X =
[[ 0.57 -0.87 -0.53 -0.70 -1.04  0.28]
 [ 1.63  0.26 -1.18 -1.58  0.12 -0.05]
 [ 0.60 -0.95 -0.74 -0.77 -0.95  0.23]
 [ 0.02  4.35  0.06  3.18  2.53 -0.97]
 [ 0.77 -0.87 -0.84 -0.89 -0.86  0.04]
 [ 1.86 -0.63 -0.97 -2.50 -0.01  4.87]
 [ 0.23 -1.07 -0.48 -0.45 -1.11  0.30]]
Indices start at 1.
Report the entry in row 1 and column 2.
Answer: -0.87
Report the bottom-right entry.
Answer: 0.30
Report the maximum.
Answer: 4.87
Report the entry in row 2 and column 2.
Answer: 0.26
Report the entry directly above the largest entry.
Answer: 0.04
Report the entry in row 2 and column 1.
Answer: 1.63
The entry just right of the smallest entry: -0.01
The entry in the top-left corner: 0.57
Report the entry directly above -0.48.
Answer: -0.97
Report the entry just right of 0.77.
Answer: -0.87
The entry directly above -0.45: -2.50
The entry in row 3 and column 1 is 0.60
Report the top-right entry.
Answer: 0.28
The entry directly above the smallest entry: -0.89
Report the entry in the bottom-left corner.
Answer: 0.23
The entry in row 3 and column 2 -> -0.95
The entry just left of 4.35: 0.02
The entry in row 2 and column 3 is -1.18
The entry at row 1, column 3 -> -0.53
Report the entry directly above 0.12.
Answer: -1.04
Report the top entry of the column that holds the smallest entry.
Answer: -0.70
Report the entry in row 3 and column 3.
Answer: -0.74
Report the entry just left of -1.11.
Answer: -0.45
